Below are the code and all the weights of a small trained network. Each question names an input and a class and asks about switching units off, where a switched-off unit gives its printed mean instead of its output.

import numpy as np


def w(rows, s, z=0):
    codes = np.array(rows[::2]) - 128.0
    scale = np.full(codes.shape[1], s)
    scale[-1] = z or s
    return codes * scale


def norm(h):
    return h / np.sqrt((h * h).mean(-1, keepdims=True) + 1e-5)


def f(y):
    return y / 2 * (1 + np.tanh(0.7978845608 * (y + 0.044715 * y**3)))


def log_softmax(a):
    a = a - a.max(-1, keepdims=True)
    return a - np.log(np.exp(a).sum(-1, keepdims=True))


def net(x, mask):
    res = np.array(x, float).reshape(1, 5) / 4 @ E
    u = 0
    for l in range(2):
        y = f(norm(res) @ A[l][:, :-1].T + A[l][:, -1])
        res = res + np.where(mask[u : u + 9], y, B[l][:, -1]) @ B[l][:, :-1]
        u += 9
    return log_softmax(norm(res)[-1] @ U[:, :-1].T + U[:, -1])


A, B = {}, {}
E = w([
[171,111,106,179,27,199,63],'x0',
[191,107,190,2,104,194,171],'x1',
[111,86,139,111,125,123,104],'x2',
[118,212,201,98,186,215,17],'x3',
[128,130,87,111,115,114,106],'x4',
],0.005)
A[0] = w([
[130,121,101,202,98,209,64,211],'L0N0',
[65,212,128,90,91,85,88,55],'L0N1',
[186,103,156,198,12,95,154,119],'L0N2',
[153,211,154,46,145,183,108,45],'L0N3',
[104,155,124,106,233,101,47,234],'L0N4',
[77,112,138,188,95,92,187,97],'L0N5',
[255,135,125,69,125,112,126,250],'L0N6',
[76,133,113,56,130,135,155,179],'L0N7',
[125,164,155,116,73,143,169,176],'L0N8',
],0.0065,0.0018)
B[0] = w([
[178,179,129,108,193,139,39,254],'L0N0',
[141,195,222,156,106,138,146,138],'L0N1',
[141,72,102,195,32,119,128,241],'L0N2',
[34,108,116,127,70,190,95,229],'L0N3',
[169,132,207,243,143,119,254,249],'L0N4',
[35,150,97,92,166,26,88,190],'L0N5',
[100,64,202,128,127,124,173,222],'L0N6',
[76,119,157,114,85,195,206,168],'L0N7',
[147,57,149,70,59,40,58,160],'L0N8',
],0.0062,0.0036)
A[1] = w([
[87,131,140,152,105,141,1,237],'L1N0',
[176,78,137,47,140,72,203,33],'L1N1',
[168,56,168,114,139,111,152,181],'L1N2',
[168,74,106,68,65,90,157,110],'L1N3',
[126,108,136,53,68,151,61,117],'L1N4',
[177,155,173,62,124,151,128,124],'L1N5',
[65,47,111,124,158,64,235,2],'L1N6',
[162,116,33,143,160,32,169,117],'L1N7',
[202,68,152,140,170,149,129,105],'L1N8',
],0.0077,0.0024)
B[1] = w([
[185,134,88,92,122,59,110,248],'L1N0',
[207,137,55,49,192,102,146,184],'L1N1',
[161,108,46,174,113,134,187,191],'L1N2',
[218,99,122,188,177,128,163,213],'L1N3',
[97,137,183,116,100,106,117,194],'L1N4',
[85,103,104,58,132,163,138,162],'L1N5',
[106,173,116,65,149,141,104,254],'L1N6',
[2,144,126,117,128,153,74,233],'L1N7',
[133,118,20,158,145,166,122,139],'L1N8',
],0.0071,0.0046)
U = w([
[8,183,69,116,193,93,131,229],'0',
[154,212,240,217,197,99,185,147],'1',
[171,85,67,18,162,91,202,229],'2',
[49,121,204,86,140,255,199,66],'3',
[132,106,40,178,70,39,39,167],'4',
[230,239,103,158,196,158,5,49],'5',
[227,11,60,182,39,172,177,7],'6',
[151,116,195,11,54,150,18,87],'7',
],0.0088,0.0016)

Each question gives the input, the list of numbers given to net, and the class t.
The units are the neurons (one row each of A and B). Each row of codes is followed by its name. A weight is (code - 128) times the scale printed after its matrix; where a second scale follows, it is the last column's (A, B and U).
mask holds one flag per neuron, layer by layer. A switched-off neuron (its flag False) gives its mean, the last column of its row in B, instead of its output. The means were averaged over made-up inputs and are rounded, as every weight is.
A unit's drop is (log p(t) with every unit on - log p(t) with that unit switched off) / (log p(t) with every unit on - log p(t) with every unit switched off).
The circuit of an input: a set's keep is (log p(t) with only the set's units on - log p(t) with every unit switched off) / (log p(t) with every unit on - log p(t) with every unit switched off). Starting from the 12 units with the biggest drops (on a tie, the unit counted first), units are removed one at a time, each time the one whose removal leaves the highest keep (on an exact tie, the one counted first), for as long as the keep stays at least 0.8.
units of the circuit, in order: the units of the circuit, biggest drop first
top k neurons: the k neurons with the biggest drops, biggest first
top k neurons in layer l: the k neurons of layer l with the biggest drops, biggest first
drop of u: that unit's drop, to one decimal
input [1,3,-6,3,-4], class 7: units of the circuit, in order : [L0N8]
input [-6,2,0,6,-5], class 3: top 2 neurons : [L0N3, L1N3]
input [-5,-3,-3,1,2], class 1: top 2 neurons in layer 0 : [L0N4, L0N1]
input [-5,5,3,1,8], class 3: units of the circuit, in order : [L0N7, L1N0]
input [-2,-1,7,-7,-5], class 0: top 3 neurons : [L1N7, L0N5, L1N6]
input [-8,1,0,3,-1], class 3: units of the circuit, in order : [L0N7, L1N0]
input [0,-8,0,-7,8], class 0: units of the circuit, in order : [L1N7, L0N5]
input [1,1,-5,5,2], class 7: top 2 neurons : [L0N3, L1N0]
input [0,-3,-2,-5,5], class 0: top 2 neurons : [L1N7, L0N5]
input [-8,-1,1,8,2], class 1: top 2 neurons : [L0N4, L1N7]
input [-1,-3,0,5,0], class 1: drop of L0N4 : 1.0
input [-3,-5,8,6,1], class 1: drop of L0N4 : 0.6
input [-2,-4,-7,-7,1], class 0: drop of L1N6 : 0.1
input [5,-1,8,2,-1], class 5: units of the circuit, in order : [L0N0]
